Below are the code and all the weights of a small trained network. Each question names an input and a class and asks about switching units off, where a switched-off unit gives its printed mean instead of its output.

import numpy as np


def w(rows, s, z=0):
    codes = np.array(rows[::2]) - 128.0
    scale = np.full(codes.shape[1], s)
    scale[-1] = z or s
    return codes * scale


def f(y):
    return np.maximum(y, 0)


def log_softmax(a):
    a = a - a.max(-1, keepdims=True)
    return a - np.log(np.exp(a).sum(-1, keepdims=True))


def net(x, mask):
    res = np.array(x, float).reshape(1, 2) / 4 @ E
    y = f(res @ A[0][:, :-1].T + A[0][:, -1])
    res = res + np.where(mask, y, B[0][:, -1]) @ B[0][:, :-1]
    return log_softmax(res[-1] @ U[:, :-1].T + U[:, -1])


A, B = {}, {}
E = w([
[34,126,76,85],'x0',
[99,79,133,251],'x1',
],0.015)
A[0] = w([
[241,108,171,156,87],'n0',
[102,121,78,193,76],'n1',
[182,182,113,51,81],'n2',
[46,132,83,119,131],'n3',
[140,79,173,196,101],'n4',
[103,63,158,178,141],'n5',
[117,81,118,119,250],'n6',
[62,109,3,119,63],'n7',
],0.014,0.012)
B[0] = w([
[135,28,90,54,249],'n0',
[44,162,110,167,189],'n1',
[34,162,56,183,232],'n2',
[161,93,106,86,214],'n3',
[92,143,86,103,230],'n4',
[103,180,108,133,234],'n5',
[252,194,128,91,246],'n6',
[114,39,140,79,209],'n7',
],0.014,0.012)
U = w([
[139,25,101,98,122],'0',
[51,207,73,142,84],'1',
[253,217,132,118,255],'2',
[106,130,164,133,97],'3',
[145,132,168,174,75],'4',
[143,137,176,180,80],'5',
],0.021,0.0085)

Each question gives the input, the list of numbers given to net, and the class t.
The units are the neurons (one row each of A and B). Each row of codes is followed by its name. A weight is (code - 128) times the scale printed after its matrix; where a second scale follows, it is the last column's (A, B and U).
mask holds one flag per neuron, in row order. A switched-off neuron (its flag False) gives its mean, the last column of its row in B, instead of its output. The means were averaged over made-up inputs and are rounded, as every weight is.
A unit's drop is (log p(t) with every unit on - log p(t) with that unit switched off) / (log p(t) with every unit on - log p(t) with every unit switched off).
The circuit of an input: a set's keep is (log p(t) with only the set's units on - log p(t) with every unit switched off) / (log p(t) with every unit on - log p(t) with every unit switched off). Starting from all 8 units, units are removed one at a time, each time the one whose removal leaves the highest keep (on an exact tie, the one counted first), for as long as the keep stays at least 0.8.
units of the circuit, in order: the units of the circuit, biggest drop first
most important unit: the unit with the biggest drop
top k neurons: the k neurons with the biggest drops, biggest first
drop when u is switched off: that unit's drop, to one decimal
input [3,3], class 2: top 3 neurons : n0, n2, n6
input [8,-1], class 0: most important unit : n7
input [3,1], class 2: units of the circuit, in order : n0, n2
input [-4,5], class 1: top 3 neurons : n5, n7, n4
input [-3,4], class 1: top 4 neurons : n4, n7, n5, n3
input [1,-3], class 2: top 2 neurons : n1, n4
input [6,-6], class 0: top 3 neurons : n7, n3, n5
input [-7,-7], class 0: top 3 neurons : n0, n5, n1
input [-4,-5], class 1: top 2 neurons : n2, n7
input [-6,8], class 1: top 2 neurons : n5, n4
input [-6,-6], class 0: top 4 neurons : n0, n5, n1, n4
input [-2,2], class 2: units of the circuit, in order : n2, n7
input [4,0], class 0: top 2 neurons : n7, n5
input [-2,-5], class 1: units of the circuit, in order : n2
input [2,-1], class 2: drop when n0 is switched off : 0.2
input [6,2], class 0: drop when n7 is switched off : 0.5
input [-7,2], class 0: drop when n2 is switched off : 0.0
